Below are the code and all the weights of a small trained network. Each question names an input and a target symbol and asks about switching units off, where a switched-off unit gives its printed mean instead of its output.

import numpy as np


def w(rows, s, z=0):
    codes = np.array(rows[::2]) - 128.0
    scale = np.full(codes.shape[1], s)
    scale[-1] = z or s
    return codes * scale


def f(y):
    return y / 2 * (1 + np.tanh(0.7978845608 * (y + 0.044715 * y**3)))


def softmax(a):
    e = np.exp(a - a.max(-1, keepdims=True))
    return e / e.sum(-1, keepdims=True)


def log_softmax(a):
    a = a - a.max(-1, keepdims=True)
    return a - np.log(np.exp(a).sum(-1, keepdims=True))


def net(x, mask):
    ids = ['ΘΞΩαβγδεηλμπστψ'.index(c) for c in x.split()]
    T = len(ids)
    res = E[ids] + P[:T]
    q, k, v = (res @ M[0].T for M in (Q, K, V))
    z = softmax(np.where(np.tri(T) > 0, q @ k.T / 3**0.5, -1e9)) @ v
    res = res + np.where(mask[0], z, O[0][:, -1]) @ O[0][:, :-1]
    y = f(res @ A[0][:, :-1].T + A[0][:, -1])
    res = res + np.where(mask[1:13], y, B[0][:, -1]) @ B[0][:, :-1]
    return log_softmax(res[-1] @ U[:, :-1].T + U[:, -1])


Q, K, V, O, A, B = {}, {}, {}, {}, {}, {}
E = w([
[102,116,151,177,65],'Θ',
[121,149,235,203,179],'Ξ',
[109,173,86,95,89],'Ω',
[121,186,147,190,201],'α',
[71,164,108,108,106],'β',
[129,128,144,133,58],'γ',
[77,161,80,127,103],'δ',
[103,162,31,152,81],'ε',
[185,206,170,6,102],'η',
[86,171,85,77,72],'λ',
[74,163,90,108,98],'μ',
[81,168,42,220,137],'π',
[185,48,48,28,250],'σ',
[83,175,85,172,146],'τ',
[107,165,37,148,82],'ψ',
],0.016)
P = w([
[2,70,143,62,101],'0',
[39,109,133,91,133],'1',
[73,129,126,112,141],'2',
[93,140,120,130,150],'3',
[109,148,110,145,153],'4',
[126,153,105,155,156],'5',
[137,160,103,167,157],'6',
[144,167,103,174,161],'7',
[154,173,100,181,161],'8',
[162,175,97,183,163],'9',
[167,182,99,185,161],'10',
[172,183,97,191,158],'11',
[176,190,94,185,159],'12',
],0.0093)
Q[0] = w([
[96,97,149,161,1],'h0',
[205,65,229,122,38],'h0',
[189,40,178,140,158],'h0',
],0.013)
K[0] = w([
[91,221,143,179,9],'h0',
[168,103,217,178,21],'h0',
[118,137,178,169,133],'h0',
],0.014)
V[0] = w([
[125,1,185,148,179],'h0',
[55,170,146,204,168],'h0',
[89,65,38,166,84],'h0',
],0.0097)
O[0] = w([
[152,214,26,39,187,3],'h0',
[165,88,195,94,23,173],'h0',
[2,181,175,67,119,96],'h0',
],0.0075,0.0046)
A[0] = w([
[67,5,181,163,228,85],'n0',
[203,122,93,142,119,3],'n1',
[69,12,217,61,101,175],'n2',
[151,100,87,86,51,136],'n3',
[126,79,130,117,197,91],'n4',
[148,204,140,136,129,65],'n5',
[160,89,37,79,73,179],'n6',
[40,67,184,93,84,66],'n7',
[91,115,138,47,152,46],'n8',
[132,35,62,153,130,225],'n9',
[123,104,150,21,127,33],'n10',
[154,108,147,8,114,74],'n11',
],0.014,0.007)
B[0] = w([
[26,130,120,71,141,150],'n0',
[155,158,2,113,86,143],'n1',
[50,140,82,124,111,254],'n2',
[47,178,137,138,153,148],'n3',
[155,153,137,104,192,132],'n4',
[130,69,108,142,123,169],'n5',
[159,83,181,72,50,155],'n6',
[212,109,172,150,149,246],'n7',
[183,145,118,146,115,146],'n8',
[78,119,148,86,117,150],'n9',
[126,99,35,119,50,140],'n10',
[66,110,182,199,216,161],'n11',
],0.02,0.0078)
U = w([
[27,125,164,145,110,196],'Θ',
[191,170,226,158,187,254],'Ξ',
[254,149,117,184,109,176],'Ω',
[137,149,98,159,185,71],'α',
[132,178,108,137,145,65],'β',
[132,147,114,138,133,49],'γ',
[129,140,95,133,140,61],'δ',
[123,100,94,130,115,56],'ε',
[136,56,84,165,173,66],'η',
[134,137,103,131,125,62],'λ',
[130,145,95,135,138,62],'μ',
[111,137,66,149,143,60],'π',
[130,97,119,107,175,89],'σ',
[120,156,79,153,160,66],'τ',
[128,104,94,130,119,65],'ψ',
],0.0076,0.0086)

Each question gives the input, a string of symbols that net reads in full, and the target symbol t.
The units are the heads (3 rows each of Q, K, V and O) and the neurons (one row each of A and B). Each row of codes is followed by its name. A weight is (code - 128) times the scale printed after its matrix; where a second scale follows, it is the last column's (O, A, B and U).
mask holds one flag per unit, heads first, then neurons. A switched-off unit (its flag False) gives its mean, the last column of its rows in O or B, instead of its output. The means were averaged over made-up inputs and are rounded, as every weight is.
A unit's drop is (log p(t) with every unit on - log p(t) with that unit switched off) / (log p(t) with every unit on - log p(t) with every unit switched off).
The circuit of an input: a set's keep is (log p(t) with only the set's units on - log p(t) with every unit switched off) / (log p(t) with every unit on - log p(t) with every unit switched off). Starting from the 12 units with the biggest drops (on a tie, the unit counted first), units are removed one at a time, each time the one whose removal leaves the highest keep (on an exact tie, the one counted first), for as long as the keep stays at least 0.8.
circuit, biggest first: the units of the circuit, biggest drop first
most important unit: the unit with the biggest drop
k most important neurons: the k neurons with the biggest drops, biggest first
input μ η α η η λ η π, target Θ: circuit, biggest first : (n9)
input η ε η Ξ ε Ξ τ ψ ε π η α, target Θ: circuit, biggest first : (h0 n0)
input π τ Ξ α β ψ α δ μ Ξ Ω α, target Ω: circuit, biggest first : (h0 n11 n0)
input ψ Ξ Θ α η, target Θ: circuit, biggest first : (n7 n11)
input η ψ σ, target σ: 4 most important neurons : (n10 n4 n6 n9)
input γ ψ Ξ π Ξ η ε η ψ, target Ξ: circuit, biggest first : (n7 h0)
input τ η π Θ Θ η η η δ π, target Ξ: circuit, biggest first : (n2 n1)
input β μ π ε α ψ μ η α η π Ξ ψ, target Ξ: circuit, biggest first : (h0 n2 n7 n1)
input Ξ Ξ η η η Ξ τ, target Θ: 3 most important neurons : (n7 n9 n0)
input γ σ Ω α π η, target η: circuit, biggest first : (h0 n11 n5 n10)
input ψ μ β μ Ξ π π, target Ξ: circuit, biggest first : (h0 n7 n2)
input π Ξ π η η ψ, target Θ: 2 most important neurons : (n2 n3)
input η α Ξ τ η α τ δ η, target Ω: circuit, biggest first : (h0 n1)
input Ω ε α η τ α η ψ Ξ, target Θ: circuit, biggest first : (n0)
input Ω ε η η η η π ψ β η Ω τ γ, target Θ: 2 most important neurons : (n7 n9)
input η β δ η β η η μ τ Ω η ε π, target Θ: 2 most important neurons : (n7 n9)
input μ τ π Ω η Ξ Ξ η π η δ ε, target Θ: 2 most important neurons : (n3 n9)
input Θ η π τ Ξ η α α η ψ, target Θ: 2 most important neurons : (n3 n9)
input τ Ξ η η α ψ π η α β τ, target Ξ: 3 most important neurons : (n2 n1 n0)
input η Ξ Ξ η π Θ ε ψ α, target Θ: most important unit : n7
input η η η η γ Ξ η τ, target Θ: 3 most important neurons : (n9 n7 n0)
